Below is a small trained network, with its code and all its weights. Each question gives an input and a class and asks what happens when units are switched off, that is, made to give their printed mean instead of their output.

import numpy as np


def w(rows, s, z=0):
    codes = np.array(rows[::2]) - 128.0
    scale = np.full(codes.shape[1], s)
    scale[-1] = z or s
    return codes * scale


def f(y):
    return np.maximum(y, 0)


def log_softmax(a):
    a = a - a.max(-1, keepdims=True)
    return a - np.log(np.exp(a).sum(-1, keepdims=True))


def net(x, mask):
    res = np.array(x, float).reshape(1, 5) / 4 @ E
    y = f(res @ A[0][:, :-1].T + A[0][:, -1])
    res = res + np.where(mask, y, B[0][:, -1]) @ B[0][:, :-1]
    return log_softmax(res[-1] @ U[:, :-1].T + U[:, -1])


A, B = {}, {}
E = w([
[207,136,188,162],'x0',
[214,70,234,85],'x1',
[55,233,122,131],'x2',
[226,254,69,56],'x3',
[108,108,98,145],'x4',
],0.0083)
A[0] = w([
[54,131,114,156,192],'N0',
[159,91,112,76,118],'N1',
[223,90,173,115,215],'N2',
[88,200,81,119,255],'N3',
[155,201,57,86,175],'N4',
[5,51,137,198,252],'N5',
[143,172,111,108,169],'N6',
],0.013,0.0045)
B[0] = w([
[59,148,99,120,190],'N0',
[135,123,135,114,154],'N1',
[222,109,245,83,217],'N2',
[115,151,69,173,220],'N3',
[203,216,90,118,220],'N4',
[52,116,143,85,254],'N5',
[202,149,85,141,177],'N6',
],0.012,0.015)
U = w([
[179,50,245,98,136],'0',
[41,72,142,114,231],'1',
[164,187,79,191,4],'2',
],0.011,0.0012)

Each question gives the input, the list of numbers given to net, and the class t.
The units are the neurons (one row each of A and B). Each row of codes is followed by its name. A weight is (code - 128) times the scale printed after its matrix; where a second scale follows, it is the last column's (A, B and U).
mask holds one flag per neuron, in row order. A switched-off neuron (its flag False) gives its mean, the last column of its row in B, instead of its output. The means were averaged over made-up inputs and are rounded, as every weight is.
A unit's drop is (log p(t) with every unit on - log p(t) with that unit switched off) / (log p(t) with every unit on - log p(t) with every unit switched off).
The circuit of an input: a set's keep is (log p(t) with only the set's units on - log p(t) with every unit switched off) / (log p(t) with every unit on - log p(t) with every unit switched off). Starting from all 7 units, units are removed one at a time, each time the one whose removal leaves the highest keep (on an exact tie, the one counted first), for as long as the keep stays at least 0.8.
circuit, biggest first: the units of the circuit, biggest drop first
most important unit: the unit with the biggest drop
k most important neurons: the k neurons with the biggest drops, biggest first
drop when u is switched off: that unit's drop, to one decimal
input [-5,2,-7,6,8], class 0: 4 most important neurons => N3, N2, N0, N1
input [-4,4,1,-3,1], class 1: circuit, biggest first => N2, N4
input [4,0,8,-4,-5], class 1: most important unit => N4
input [7,1,3,-5,5], class 1: 4 most important neurons => N5, N2, N4, N6
input [1,4,6,-6,-4], class 1: circuit, biggest first => N2, N5
input [7,-7,-7,2,-7], class 0: 2 most important neurons => N3, N2
input [6,0,3,-6,0], class 1: 2 most important neurons => N2, N5
input [6,-2,1,-8,-3], class 1: drop when N5 is switched off => 0.0
input [5,-3,1,-6,-4], class 1: drop when N4 is switched off => 0.0
input [-5,7,1,-8,6], class 1: drop when N5 is switched off => 0.1
input [2,-5,6,-3,-5], class 1: drop when N5 is switched off => 0.3
